Below are the code and all the weights of a small trained network. Each question names an input and a class and asks about switching units off, where a switched-off unit gives its printed mean instead of its output.

import numpy as np


def w(rows, s, z=0):
    codes = np.array(rows[::2]) - 128.0
    scale = np.full(codes.shape[1], s)
    scale[-1] = z or s
    return codes * scale


def norm(h):
    return h / np.sqrt((h * h).mean(-1, keepdims=True) + 1e-5)


def f(y):
    return np.maximum(y, 0)


def log_softmax(a):
    a = a - a.max(-1, keepdims=True)
    return a - np.log(np.exp(a).sum(-1, keepdims=True))


def net(x, mask):
    res = np.array(x, float).reshape(1, 4) / 4 @ E
    u = 0
    for l in range(4):
        y = f(norm(res) @ A[l][:, :-1].T + A[l][:, -1])
        res = res + np.where(mask[u : u + 3], y, B[l][:, -1]) @ B[l][:, :-1]
        u += 3
    return log_softmax(norm(res)[-1] @ U[:, :-1].T + U[:, -1])


A, B = {}, {}
E = w([
[185,227,168,187,223,183,1,141,215,186,126,195],'x0',
[173,182,229,68,185,197,140,35,79,82,247,79],'x1',
[69,133,153,158,99,39,130,58,84,75,134,176],'x2',
[115,163,174,132,188,247,34,154,45,190,108,93],'x3',
],0.0041)
A[0] = w([
[132,132,98,132,111,81,146,104,187,98,140,151,3],'L0N1',
[150,173,251,111,169,132,117,26,110,86,228,130,181],'L0N2',
[203,157,144,108,153,123,156,90,239,104,206,141,5],'L0N3',
],0.019,0.004)
B[0] = w([
[136,104,152,118,136,144,190,103,44,66,97,158,169],'L0N1',
[90,136,212,25,217,255,218,82,82,135,131,198,250],'L0N2',
[187,221,65,229,67,51,43,165,152,118,192,56,192],'L0N3',
],0.0075,0.025)
A[1] = w([
[155,68,151,61,105,38,168,42,249,78,203,103,77],'L1N1',
[140,132,219,84,193,146,116,44,165,99,155,173,81],'L1N2',
[34,43,166,36,93,30,153,13,207,134,217,91,4],'L1N3',
],0.014,0.0028)
B[1] = w([
[104,89,72,115,120,178,189,220,235,157,68,171,140],'L1N1',
[67,215,126,217,134,109,96,79,49,139,84,210,251],'L1N2',
[156,246,168,245,134,69,32,42,1,81,177,153,151],'L1N3',
],0.0046,0.015)
A[2] = w([
[113,52,188,50,133,56,119,59,240,104,190,115,58],'L2N1',
[116,87,231,38,186,131,125,26,202,115,195,141,1],'L2N2',
[145,88,190,96,148,58,95,50,252,113,160,157,36],'L2N3',
],0.02,0.0022)
B[2] = w([
[105,86,38,80,100,238,188,191,61,220,41,76,128],'L2N1',
[120,198,150,83,157,223,245,165,132,119,162,156,251],'L2N2',
[11,105,66,168,135,126,59,198,142,254,46,151,128],'L2N3',
],0.0053,0.012)
A[3] = w([
[92,136,238,20,186,120,165,5,232,111,199,184,91],'L3N1',
[140,76,169,47,133,67,118,34,228,110,201,109,66],'L3N2',
[116,150,198,52,164,117,131,43,213,124,218,146,6],'L3N3',
],0.022,0.0023)
B[3] = w([
[138,174,163,94,157,210,171,87,47,119,184,119,253],'L3N1',
[95,199,113,182,145,134,101,150,131,160,105,200,128],'L3N2',
[135,62,90,82,127,126,254,189,219,96,131,152,195],'L3N3',
],0.0086,0.023)
U = w([
[204,190,88,163,103,81,106,160,224,113,208,81,143],'0',
[77,23,95,109,64,24,227,105,120,74,86,159,132],'1',
[107,161,150,177,190,140,2,156,222,216,76,203,146],'2',
[130,170,151,166,105,57,117,60,86,75,174,138,107],'3',
[185,75,169,52,175,197,66,161,188,185,132,45,70],'4',
[140,70,174,70,120,97,115,74,199,125,179,110,2],'5',
[128,164,189,55,182,220,200,90,88,121,187,139,197],'6',
[74,63,88,80,94,154,126,173,117,190,98,53,93],'7',
],0.0099,0.0058)

Each question gives the input, the list of numbers given to net, and the class t.
The units are the neurons (one row each of A and B). Each row of codes is followed by its name. A weight is (code - 128) times the scale printed after its matrix; where a second scale follows, it is the last column's (A, B and U).
mask holds one flag per neuron, layer by layer. A switched-off neuron (its flag False) gives its mean, the last column of its row in B, instead of its output. The means were averaged over made-up inputs and are rounded, as every weight is.
A unit's drop is (log p(t) with every unit on - log p(t) with that unit switched off) / (log p(t) with every unit on - log p(t) with every unit switched off).
The circuit of an input: a set's keep is (log p(t) with only the set's units on - log p(t) with every unit switched off) / (log p(t) with every unit on - log p(t) with every unit switched off). Starting from all 12 units, units are removed one at a time, each time the one whose removal leaves the highest keep (on an exact tie, the one counted first), for as long as the keep stays at least 0.8.
units of the circuit, in order: the units of the circuit, biggest drop first
k most important neurons: the k neurons with the biggest drops, biggest first
k most important neurons of layer l: the k neurons of layer l with the biggest drops, biggest first
input [8,0,-7,2], class 0: units of the circuit, in order	(L0N2 L3N1)
input [-5,-2,5,-7], class 1: units of the circuit, in order	(L0N2 L3N1)
input [-4,-4,-8,2], class 7: 4 most important neurons	(L0N2 L3N1 L0N3 L3N3)
input [7,6,-6,-8], class 0: 3 most important neurons	(L0N3 L3N1 L2N2)
input [-7,-2,7,3], class 3: 2 most important neurons of layer 0	(L0N2 L0N3)
input [3,-5,-4,0], class 2: units of the circuit, in order	(L0N2 L3N1 L3N3)
input [2,-8,3,4], class 2: 3 most important neurons	(L0N2 L3N1 L3N3)
input [3,-4,4,4], class 2: 4 most important neurons	(L0N2 L3N1 L3N3 L0N3)
input [2,-1,-2,-7], class 0: units of the circuit, in order	(L0N3)
input [7,-6,7,-4], class 1: units of the circuit, in order	(L0N2 L3N1 L0N3)
input [6,-3,5,-5], class 3: units of the circuit, in order	(L0N2 L3N3)
input [2,-2,-4,-7], class 0: 2 most important neurons	(L0N3 L0N2)
input [-4,3,-6,-6], class 0: units of the circuit, in order	(L0N2 L0N3)
input [-3,-7,2,2], class 1: units of the circuit, in order	(L0N2 L3N1)
input [-7,1,-2,0], class 3: 2 most important neurons	(L1N3 L0N2)
input [-1,3,-5,-8], class 0: units of the circuit, in order	(L0N3)
input [-7,5,-7,-6], class 0: 3 most important neurons	(L0N2 L3N1 L0N3)
input [-5,4,-6,-7], class 0: 3 most important neurons	(L0N2 L0N3 L3N1)
input [0,-7,1,8], class 2: 3 most important neurons	(L0N2 L3N1 L3N3)
input [1,-3,-8,4], class 4: most important neuron	(L0N2)
input [-6,0,1,-6], class 1: 2 most important neurons	(L0N2 L3N1)
input [-5,3,-8,-3], class 0: units of the circuit, in order	(L0N2 L3N1)
input [4,-3,-7,5], class 2: 3 most important neurons	(L0N2 L3N1 L3N3)
input [-8,1,7,-2], class 3: 3 most important neurons	(L0N2 L1N3 L2N2)
input [-7,1,-6,-2], class 3: 2 most important neurons	(L1N3 L0N2)
input [5,-5,-1,-6], class 1: 3 most important neurons	(L0N2 L0N1 L3N1)
input [-8,-7,6,-5], class 1: units of the circuit, in order	(L0N2)
input [-6,-2,-4,2], class 1: 2 most important neurons of layer 0	(L0N2 L0N3)
input [1,-2,-3,-5], class 3: 2 most important neurons of layer 0	(L0N1 L0N2)
input [7,-8,-1,2], class 2: 2 most important neurons of layer 0	(L0N2 L0N3)
